Here is a tiny trained network, its code and every weight. The questions are about switching its units off for an input and a target symbol, where a switched-off unit gives its printed mean instead of its output.

import numpy as np


def w(rows, s, z=0):
    codes = np.array(rows[::2]) - 128.0
    scale = np.full(codes.shape[1], s)
    scale[-1] = z or s
    return codes * scale


def f(y):
    return y / 2 * (1 + np.tanh(0.7978845608 * (y + 0.044715 * y**3)))


def softmax(a):
    e = np.exp(a - a.max(-1, keepdims=True))
    return e / e.sum(-1, keepdims=True)


def log_softmax(a):
    a = a - a.max(-1, keepdims=True)
    return a - np.log(np.exp(a).sum(-1, keepdims=True))


def net(x, mask):
    ids = ['αβγδεζηθλμξπστφω'.index(c) for c in x.split()]
    T = len(ids)
    res = E[ids] + P[:T]
    u = 0
    for l in range(2):
        q, k, v = (res @ M[l].T for M in (Q, K, V))
        z = softmax(np.where(np.tri(T) > 0, q @ k.T / 2**0.5, -1e9)) @ v
        res = res + np.where(mask[u], z, O[l][:, -1]) @ O[l][:, :-1]
        u += 1
        y = f(res @ A[l][:, :-1].T + A[l][:, -1])
        res = res + np.where(mask[u : u + 16], y, B[l][:, -1]) @ B[l][:, :-1]
        u += 16
    return log_softmax(res[-1] @ U[:, :-1].T + U[:, -1])


Q, K, V, O, A, B = {}, {}, {}, {}, {}, {}
E = w([
[137,222,124],'α',
[188,215,113],'β',
[45,176,117],'γ',
[134,216,134],'δ',
[119,200,104],'ε',
[66,145,168],'ζ',
[101,185,122],'η',
[128,137,114],'θ',
[84,198,129],'λ',
[65,104,205],'μ',
[123,151,99],'ξ',
[138,175,120],'π',
[2,108,151],'σ',
[86,229,126],'τ',
[93,77,238],'φ',
[203,208,29],'ω',
],0.0076)
P = w([
[198,116,148],'0',
[46,203,232],'1',
[49,212,227],'2',
[163,103,45],'3',
[86,192,254],'4',
[72,195,107],'5',
[210,112,117],'6',
],0.012)
Q[0] = w([
[139,27,59],'0.h1',
[46,148,2],'0.h1',
],0.012)
K[0] = w([
[1,182,163],'0.h1',
[73,66,47],'0.h1',
],0.008)
V[0] = w([
[83,22,230],'0.h1',
[5,70,72],'0.h1',
],0.013)
O[0] = w([
[203,243,112,65],'0.h1',
[254,192,252,3],'0.h1',
],0.0092,0.0056)
A[0] = w([
[96,160,169,99],'0.n1',
[163,91,16,151],'0.n2',
[92,114,117,17],'0.n3',
[85,61,69,91],'0.n4',
[109,85,69,60],'0.n5',
[251,4,83,145],'0.n6',
[190,30,105,48],'0.n7',
[142,126,74,1],'0.n8',
[96,172,84,147],'0.n9',
[116,31,153,81],'0.n10',
[115,118,163,62],'0.n11',
[160,175,190,65],'0.n12',
[180,158,135,113],'0.n13',
[108,170,181,164],'0.n14',
[118,63,201,168],'0.n15',
[29,138,108,195],'0.n16',
],0.011,0.0072)
B[0] = w([
[125,118,46,142],'0.n1',
[77,157,189,157],'0.n2',
[57,94,193,133],'0.n3',
[171,135,125,179],'0.n4',
[74,134,159,146],'0.n5',
[67,252,181,145],'0.n6',
[136,222,87,127],'0.n7',
[101,121,95,121],'0.n8',
[147,95,64,165],'0.n9',
[136,175,121,143],'0.n10',
[109,171,48,123],'0.n11',
[109,119,162,128],'0.n12',
[51,155,135,129],'0.n13',
[160,140,74,152],'0.n14',
[158,175,123,147],'0.n15',
[178,103,154,249],'0.n16',
],0.012,0.017)
Q[1] = w([
[229,30,125],'1.h1',
[247,113,155],'1.h1',
],0.011)
K[1] = w([
[38,173,78],'1.h1',
[184,74,254],'1.h1',
],0.011)
V[1] = w([
[37,254,189],'1.h1',
[159,172,221],'1.h1',
],0.0059)
O[1] = w([
[2,126,142,253],'1.h1',
[239,191,60,203],'1.h1',
],0.0085,0.0011)
A[1] = w([
[85,145,5,205],'1.n1',
[138,80,15,162],'1.n2',
[15,122,110,229],'1.n3',
[122,58,101,47],'1.n4',
[129,135,63,27],'1.n5',
[163,21,218,165],'1.n6',
[82,137,248,104],'1.n7',
[212,83,163,37],'1.n8',
[207,154,75,190],'1.n9',
[247,56,114,65],'1.n10',
[120,153,67,203],'1.n11',
[50,97,66,2],'1.n12',
[184,50,160,211],'1.n13',
[171,154,151,52],'1.n14',
[145,139,187,100],'1.n15',
[112,72,89,32],'1.n16',
],0.011,0.0075)
B[1] = w([
[197,133,155,216],'1.n1',
[169,135,76,228],'1.n2',
[191,129,119,254],'1.n3',
[128,117,186,137],'1.n4',
[8,137,37,119],'1.n5',
[72,152,54,226],'1.n6',
[151,88,86,221],'1.n7',
[104,93,96,131],'1.n8',
[85,61,204,236],'1.n9',
[19,58,164,189],'1.n10',
[195,120,185,197],'1.n11',
[49,148,110,140],'1.n12',
[49,210,140,242],'1.n13',
[90,58,191,119],'1.n14',
[173,134,81,137],'1.n15',
[188,184,160,127],'1.n16',
],0.012,0.0068)
U = w([
[88,208,75,185],'α',
[109,68,33,25],'β',
[90,87,224,222],'γ',
[83,195,64,98],'δ',
[113,158,74,130],'ε',
[119,73,170,162],'ζ',
[102,85,101,164],'η',
[193,147,55,112],'θ',
[75,84,150,139],'λ',
[166,73,123,155],'μ',
[177,148,63,108],'ξ',
[155,254,46,136],'π',
[148,153,216,114],'σ',
[44,115,155,107],'τ',
[187,49,76,7],'φ',
[130,16,20,2],'ω',
],0.0091,0.0046)

Each question gives the input, a string of symbols that net reads in full, and the target symbol t.
The units are the heads (2 rows each of Q, K, V and O) and the neurons (one row each of A and B). Each row of codes is followed by its name. A weight is (code - 128) times the scale printed after its matrix; where a second scale follows, it is the last column's (O, A, B and U).
mask holds one flag per unit, layer by layer, with each layer's heads first. A switched-off unit (its flag False) gives its mean, the last column of its rows in O or B, instead of its output. The means were averaged over made-up inputs and are rounded, as every weight is.
A unit's drop is (log p(t) with every unit on - log p(t) with that unit switched off) / (log p(t) with every unit on - log p(t) with every unit switched off).
The circuit of an input: a set's keep is (log p(t) with only the set's units on - log p(t) with every unit switched off) / (log p(t) with every unit on - log p(t) with every unit switched off). Starting from the 12 units with the biggest drops (on a tie, the unit counted first), units are removed one at a time, each time the one whose removal leaves the highest keep (on an exact tie, the one counted first), for as long as the keep stays at least 0.8.
circuit, biggest first: the units of the circuit, biggest drop first
k most important neurons: the k neurons with the biggest drops, biggest first
top k neurons in layer l: the k neurons of layer l with the biggest drops, biggest first
input ω λ δ, target ω: circuit, biggest first : (0.h1; 1.n3)
input θ γ τ ω φ ξ, target ω: 2 most important neurons : (0.n6; 1.n7)
input ω π φ π β, target ω: circuit, biggest first : (0.h1; 1.n3)
input ω θ φ, target ω: circuit, biggest first : (0.h1; 1.n3)
input ω β σ σ, target γ: top neuron in layer 1 : (1.n9)
input φ τ ω ω ζ γ, target ω: circuit, biggest first : (0.h1; 1.n7; 0.n3; 1.n3)
input α θ γ, target α: top 3 neurons in layer 0 : (0.n16; 0.n5; 0.n3)
input ω λ π, target ω: circuit, biggest first : (0.h1; 1.n3)
input δ μ σ γ, target γ: circuit, biggest first : (0.h1; 1.n9)
input ω φ ξ θ φ, target ω: circuit, biggest first : (0.h1; 1.n7)
input σ γ δ, target σ: 3 most important neurons : (0.n16; 1.n9; 1.n11)
input ω τ ω δ γ γ ω, target π: circuit, biggest first : (0.n6; 0.n2; 1.n9)
input σ ε φ, target σ: 2 most important neurons : (0.n16; 0.n14)
input ω γ ξ, target ω: 2 most important neurons : (1.n7; 1.n3)
input σ η μ, target σ: circuit, biggest first : (0.h1)
input τ ζ ζ, target τ: top 2 neurons in layer 1 : (1.n10; 1.n13)
input φ π γ σ λ σ, target σ: 2 most important neurons : (0.n16; 0.n14)
input τ θ ξ, target τ: 2 most important neurons : (0.n16; 1.n10)
input γ β ω, target γ: 3 most important neurons : (1.n9; 1.n10; 0.n6)
input σ τ η, target σ: 3 most important neurons : (0.n16; 1.n9; 1.n11)
input θ σ ω, target θ: 3 most important neurons : (0.n2; 0.n6; 0.n9)
input σ γ γ, target σ: 3 most important neurons : (0.n16; 1.n9; 1.n11)
input τ ζ γ, target τ: 4 most important neurons : (0.n16; 1.n10; 1.n13; 0.n4)
input φ σ η σ δ β, target σ: circuit, biggest first : (0.h1; 1.n9)
input σ ε τ γ λ, target σ: 2 most important neurons : (0.n16; 0.n14)
input θ ξ π, target θ: 2 most important neurons : (0.n2; 0.n6)
input π σ γ, target π: 2 most important neurons : (0.n2; 0.n5)
